Below is a small trained network, with its code and all its weights. Each question gives an input and a target symbol and asks what happens when units are switched off, that is, made to give their printed mean instead of their output.

import numpy as np


def w(rows, s, z=0):
    codes = np.array(rows[::2]) - 128.0
    scale = np.full(codes.shape[1], s)
    scale[-1] = z or s
    return codes * scale


def f(y):
    return y / 2 * (1 + np.tanh(0.7978845608 * (y + 0.044715 * y**3)))


def softmax(a):
    e = np.exp(a - a.max(-1, keepdims=True))
    return e / e.sum(-1, keepdims=True)


def log_softmax(a):
    a = a - a.max(-1, keepdims=True)
    return a - np.log(np.exp(a).sum(-1, keepdims=True))


def net(x, mask):
    ids = ['αβγδεζηθλμπστφψω'.index(c) for c in x.split()]
    T = len(ids)
    res = E[ids] + P[:T]
    q, k, v = (res @ M[0].T for M in (Q, K, V))
    z = softmax(np.where(np.tri(T) > 0, q @ k.T / 2**0.5, -1e9)) @ v
    res = res + np.where(mask[0], z, O[0][:, -1]) @ O[0][:, :-1]
    y = f(res @ A[0][:, :-1].T + A[0][:, -1])
    res = res + np.where(mask[1:9], y, B[0][:, -1]) @ B[0][:, :-1]
    return log_softmax(res[-1] @ U[:, :-1].T + U[:, -1])


Q, K, V, O, A, B = {}, {}, {}, {}, {}, {}
E = w([
[126,162,129,58,122,65],'α',
[252,79,152,211,113,65],'β',
[164,159,140,106,116,193],'γ',
[122,172,130,41,120,55],'δ',
[101,104,156,154,141,130],'ε',
[117,124,164,175,144,151],'ζ',
[133,31,118,129,122,104],'η',
[118,165,205,202,157,153],'θ',
[156,129,123,67,113,124],'λ',
[134,148,129,72,94,98],'μ',
[173,109,118,78,79,147],'π',
[195,171,66,150,99,144],'σ',
[189,96,119,75,95,183],'τ',
[63,132,146,159,133,53],'φ',
[34,79,132,72,161,158],'ψ',
[78,68,113,199,129,133],'ω',
],0.025)
P = w([
[127,148,79,70,223,133],'0',
[139,99,130,107,190,120],'1',
[146,111,129,127,181,114],'2',
[138,121,132,131,165,116],'3',
[136,131,136,140,146,117],'4',
[133,131,138,148,130,121],'5',
[126,139,138,156,115,128],'6',
[124,143,142,159,95,128],'7',
[122,147,145,168,78,131],'8',
[116,153,148,173,61,134],'9',
[115,161,147,182,43,139],'10',
[115,157,152,183,23,140],'11',
[111,166,152,190,5,143],'12',
],0.013)
Q[0] = w([
[69,66,92,53,117,132],'H1',
[195,171,49,5,100,112],'H1',
],0.015)
K[0] = w([
[112,86,152,97,199,123],'H1',
[185,136,113,106,252,136],'H1',
],0.018)
V[0] = w([
[84,190,119,116,157,10],'H1',
[109,84,58,121,139,104],'H1',
],0.013)
O[0] = w([
[99,48,194,85,6,98,25],'H1',
[100,196,101,226,10,209,5],'H1',
],0.011,0.0026)
A[0] = w([
[110,164,148,30,166,169,254],'N1',
[138,67,127,60,91,90,131],'N2',
[170,154,124,184,26,111,25],'N3',
[115,190,145,127,106,59,172],'N4',
[178,42,4,123,124,117,136],'N5',
[24,120,242,193,125,152,53],'N6',
[92,144,170,153,181,107,185],'N7',
[112,126,143,204,47,148,106],'N8',
],0.012,0.0036)
B[0] = w([
[142,129,161,204,42,254,203],'N1',
[148,152,103,110,211,156,163],'N2',
[47,33,124,141,122,194,176],'N3',
[145,109,114,154,132,140,148],'N4',
[64,209,128,81,63,74,152],'N5',
[164,88,63,165,146,108,251],'N6',
[73,56,54,80,81,92,220],'N7',
[125,207,188,136,211,43,215],'N8',
],0.0095,0.016)
U = w([
[167,156,143,76,210,130,219],'α',
[190,125,152,162,54,66,195],'β',
[171,119,170,173,131,172,46],'γ',
[141,119,181,147,147,126,96],'δ',
[99,137,133,107,132,137,108],'ε',
[50,114,93,59,190,145,1],'ζ',
[37,154,174,90,108,95,170],'η',
[124,174,113,171,174,139,127],'θ',
[112,103,96,104,127,120,121],'λ',
[185,120,39,126,135,108,103],'μ',
[121,133,131,121,127,129,83],'π',
[89,172,11,57,129,97,168],'σ',
[114,131,146,134,86,128,131],'τ',
[99,84,77,78,153,90,124],'φ',
[83,69,70,117,98,178,184],'ψ',
[87,138,136,125,125,137,106],'ω',
],0.011,0.0058)

Each question gives the input, a string of symbols that net reads in full, and the target symbol t.
The units are the heads (2 rows each of Q, K, V and O) and the neurons (one row each of A and B). Each row of codes is followed by its name. A weight is (code - 128) times the scale printed after its matrix; where a second scale follows, it is the last column's (O, A, B and U).
mask holds one flag per unit, heads first, then neurons. A switched-off unit (its flag False) gives its mean, the last column of its rows in O or B, instead of its output. The means were averaged over made-up inputs and are rounded, as every weight is.
A unit's drop is (log p(t) with every unit on - log p(t) with that unit switched off) / (log p(t) with every unit on - log p(t) with every unit switched off).
The circuit of an input: a set's keep is (log p(t) with only the set's units on - log p(t) with every unit switched off) / (log p(t) with every unit on - log p(t) with every unit switched off). Starting from all 9 units, units are removed one at a time, each time the one whose removal leaves the highest keep (on an exact tie, the one counted first), for as long as the keep stays at least 0.8.
units of the circuit, in order: the units of the circuit, biggest drop first
most important unit: the unit with the biggest drop
k most important neurons: the k neurons with the biggest drops, biggest first
drop when u is switched off: that unit's drop, to one decimal
input δ φ σ δ θ ψ θ β θ τ, target ζ: units of the circuit, in order : N3; N8; N2; H1
input γ ψ δ σ ε φ γ σ ω θ, target θ: units of the circuit, in order : H1; N8
input θ σ ψ, target ψ: most important unit : N8
input ω θ θ φ ζ, target δ: units of the circuit, in order : N8; H1; N7; N2
input ψ ζ λ θ ψ θ μ, target η: units of the circuit, in order : N8; H1; N6
input ψ ω η δ, target η: 4 most important neurons : N6; N8; N1; N3
input ψ φ ω ω α ψ ψ θ γ θ, target ψ: units of the circuit, in order : H1; N7; N1; N8
input τ θ ω ψ ψ τ ψ θ ω θ ψ ψ δ, target θ: units of the circuit, in order : H1; N7
input ψ θ σ α, target η: units of the circuit, in order : H1; N6
input δ ψ θ θ φ θ ψ ω λ, target ζ: 2 most important neurons : N2; N3
input ψ θ θ θ θ θ ψ ε θ δ, target η: units of the circuit, in order : H1; N8
input δ η θ τ, target ζ: units of the circuit, in order : N2; N3; H1; N8
input θ ψ β τ θ δ φ, target φ: units of the circuit, in order : N6; N2; N1; H1
input ψ θ δ ψ ψ μ θ δ δ τ ψ σ π, target η: 2 most important neurons : N8; N3
input δ λ θ θ δ δ ω θ δ ψ δ, target ζ: 4 most important neurons : N2; N3; N8; N1
input δ σ δ θ, target μ: most important unit : N6
input λ θ ω σ δ θ θ, target ψ: units of the circuit, in order : N7; H1; N8; N1
input θ ψ τ λ, target α: 3 most important neurons : N2; N7; N3
input δ σ ω π θ ω ω σ σ θ δ ω μ, target ζ: 2 most important neurons : N8; N3
input θ ψ β ω δ τ, target α: most important unit : N2
input ψ ω ω, target θ: 2 most important neurons : N8; N7
input τ β δ δ, target θ: 2 most important neurons : N1; N6
input θ θ α β ω π σ α θ, target μ: 2 most important neurons : N6; N3
input ψ σ ε π τ, target η: 4 most important neurons : N8; N6; N1; N3
input θ σ θ δ, target α: 3 most important neurons : N2; N3; N6
input ψ ψ ψ θ φ ψ, target θ: 3 most important neurons : N7; N8; N3
input τ η η ε τ, target θ: most important unit : H1
input θ ψ σ γ, target γ: 2 most important neurons : N7; N1
input λ ψ ζ ω ε, target θ: drop when N6 is switched off : 0.0
input η φ σ ω ψ θ θ θ γ, target γ: drop when N5 is switched off : 0.1
